Here is a tiny trained network, its code and every weight. The questions are about switching its units off for an input and a class, where a switched-off unit gives its printed mean instead of its output.

import numpy as np


def w(rows, s, z=0):
    codes = np.array(rows[::2]) - 128.0
    scale = np.full(codes.shape[1], s)
    scale[-1] = z or s
    return codes * scale


def norm(h):
    return h / np.sqrt((h * h).mean(-1, keepdims=True) + 1e-5)


def f(y):
    return np.maximum(y, 0)


def log_softmax(a):
    a = a - a.max(-1, keepdims=True)
    return a - np.log(np.exp(a).sum(-1, keepdims=True))


def net(x, mask):
    res = np.array(x, float).reshape(1, 6) / 4 @ E
    u = 0
    for l in range(4):
        y = f(norm(res) @ A[l][:, :-1].T + A[l][:, -1])
        res = res + np.where(mask[u : u + 4], y, B[l][:, -1]) @ B[l][:, :-1]
        u += 4
    return log_softmax(norm(res)[-1] @ U[:, :-1].T + U[:, -1])


A, B = {}, {}
E = w([
[61,159,83,220,112,75,71],'x0',
[196,112,128,94,31,72,207],'x1',
[177,73,160,253,151,112,123],'x2',
[110,85,226,116,38,90,59],'x3',
[128,150,143,73,123,184,187],'x4',
[128,126,139,79,138,172,95],'x5',
],0.0079)
A[0] = w([
[140,178,154,187,153,152,123,14],'0.n1',
[127,130,163,44,81,174,111,130],'0.n2',
[76,116,133,188,254,175,103,3],'0.n3',
[111,125,96,193,140,131,149,102],'0.n4',
],0.0066,0.0028)
B[0] = w([
[118,73,148,142,184,108,167,153],'0.n1',
[94,76,81,115,135,152,146,246],'0.n2',
[145,160,148,209,251,229,44,253],'0.n3',
[100,165,201,103,111,105,102,188],'0.n4',
],0.011,0.0038)
A[1] = w([
[64,89,141,91,183,134,195,38],'1.n1',
[170,105,117,115,159,143,87,121],'1.n2',
[82,201,77,155,129,152,115,55],'1.n3',
[224,107,177,253,76,2,115,6],'1.n4',
],0.0085,0.002)
B[1] = w([
[153,110,127,166,72,154,126,183],'1.n1',
[100,147,125,187,71,170,161,182],'1.n2',
[60,69,39,197,116,98,128,213],'1.n3',
[246,204,140,208,64,70,131,254],'1.n4',
],0.011,0.005)
A[2] = w([
[207,130,116,139,110,199,222,92],'2.n1',
[77,165,160,194,240,159,105,46],'2.n2',
[37,203,121,114,85,70,138,2],'2.n3',
[102,103,160,67,2,196,53,76],'2.n4',
],0.0062,0.0023)
B[2] = w([
[131,197,90,40,121,198,133,204],'2.n1',
[137,164,171,191,99,247,39,253],'2.n2',
[61,68,129,115,135,101,147,156],'2.n3',
[163,73,254,166,190,47,173,213],'2.n4',
],0.0089,0.0048)
A[3] = w([
[80,6,120,174,128,55,171,199],'3.n1',
[187,30,104,127,155,203,163,197],'3.n2',
[130,61,197,243,2,89,206,150],'3.n3',
[64,67,29,147,97,55,72,3],'3.n4',
],0.0058,0.0018)
B[3] = w([
[34,186,197,36,253,131,124,186],'3.n1',
[187,178,2,182,69,219,144,201],'3.n2',
[140,106,126,90,162,17,17,253],'3.n3',
[137,209,59,99,128,83,207,168],'3.n4',
],0.007,0.005)
U = w([
[179,119,108,63,93,198,227,169],'0',
[86,130,131,246,157,222,51,187],'1',
[214,157,149,216,61,33,108,165],'2',
[27,149,66,117,139,75,151,2],'3',
[95,58,243,72,133,77,108,95],'4',
],0.013,0.0026)

Each question gives the input, the list of numbers given to net, and the class t.
The units are the neurons (one row each of A and B). Each row of codes is followed by its name. A weight is (code - 128) times the scale printed after its matrix; where a second scale follows, it is the last column's (A, B and U).
mask holds one flag per neuron, layer by layer. A switched-off neuron (its flag False) gives its mean, the last column of its row in B, instead of its output. The means were averaged over made-up inputs and are rounded, as every weight is.
A unit's drop is (log p(t) with every unit on - log p(t) with that unit switched off) / (log p(t) with every unit on - log p(t) with every unit switched off).
The circuit of an input: a set's keep is (log p(t) with only the set's units on - log p(t) with every unit switched off) / (log p(t) with every unit on - log p(t) with every unit switched off). Starting from the 12 units with the biggest drops (on a tie, the unit counted first), units are removed one at a time, each time the one whose removal leaves the highest keep (on an exact tie, the one counted first), for as long as the keep stays at least 0.8.
units of the circuit, in order: the units of the circuit, biggest drop first
unit that matters most: the unit with the biggest drop
top k neurons: the k neurons with the biggest drops, biggest first
k most important neurons of layer l: the k neurons of layer l with the biggest drops, biggest first
drop of u: that unit's drop, to one decimal
input [-1,8,-7,8,4,-1], class 4: units of the circuit, in order	2.n4, 1.n4
input [0,1,6,0,6,8], class 0: units of the circuit, in order	0.n3, 2.n1
input [-5,7,1,4,2,-1], class 0: units of the circuit, in order	2.n1
input [-3,-6,-7,0,4,-4], class 0: units of the circuit, in order	0.n3, 2.n2, 1.n1
input [-7,-1,-1,0,-8,2], class 0: top 4 neurons	2.n1, 3.n2, 0.n3, 1.n3
input [2,-1,8,3,4,5], class 2: top 4 neurons	1.n4, 0.n2, 3.n3, 3.n1
input [3,-1,-3,-2,-6,-5], class 3: top 2 neurons	1.n3, 3.n4
input [7,-1,-8,4,6,-2], class 3: top 2 neurons	1.n3, 3.n4
input [3,8,4,-2,8,3], class 0: 2 most important neurons of layer 2	2.n1, 2.n4
input [-8,5,0,7,-7,4], class 4: 2 most important neurons of layer 2	2.n4, 2.n2
input [4,-4,5,6,-8,6], class 2: drop of 0.n2	0.2
input [3,3,-8,4,6,-3], class 4: drop of 2.n4	0.3
input [4,-3,-2,7,1,-2], class 4: drop of 0.n3	0.2
input [-4,-4,-2,1,4,-4], class 0: unit that matters most	0.n3
input [-2,-1,0,5,4,-5], class 4: drop of 1.n4	0.1
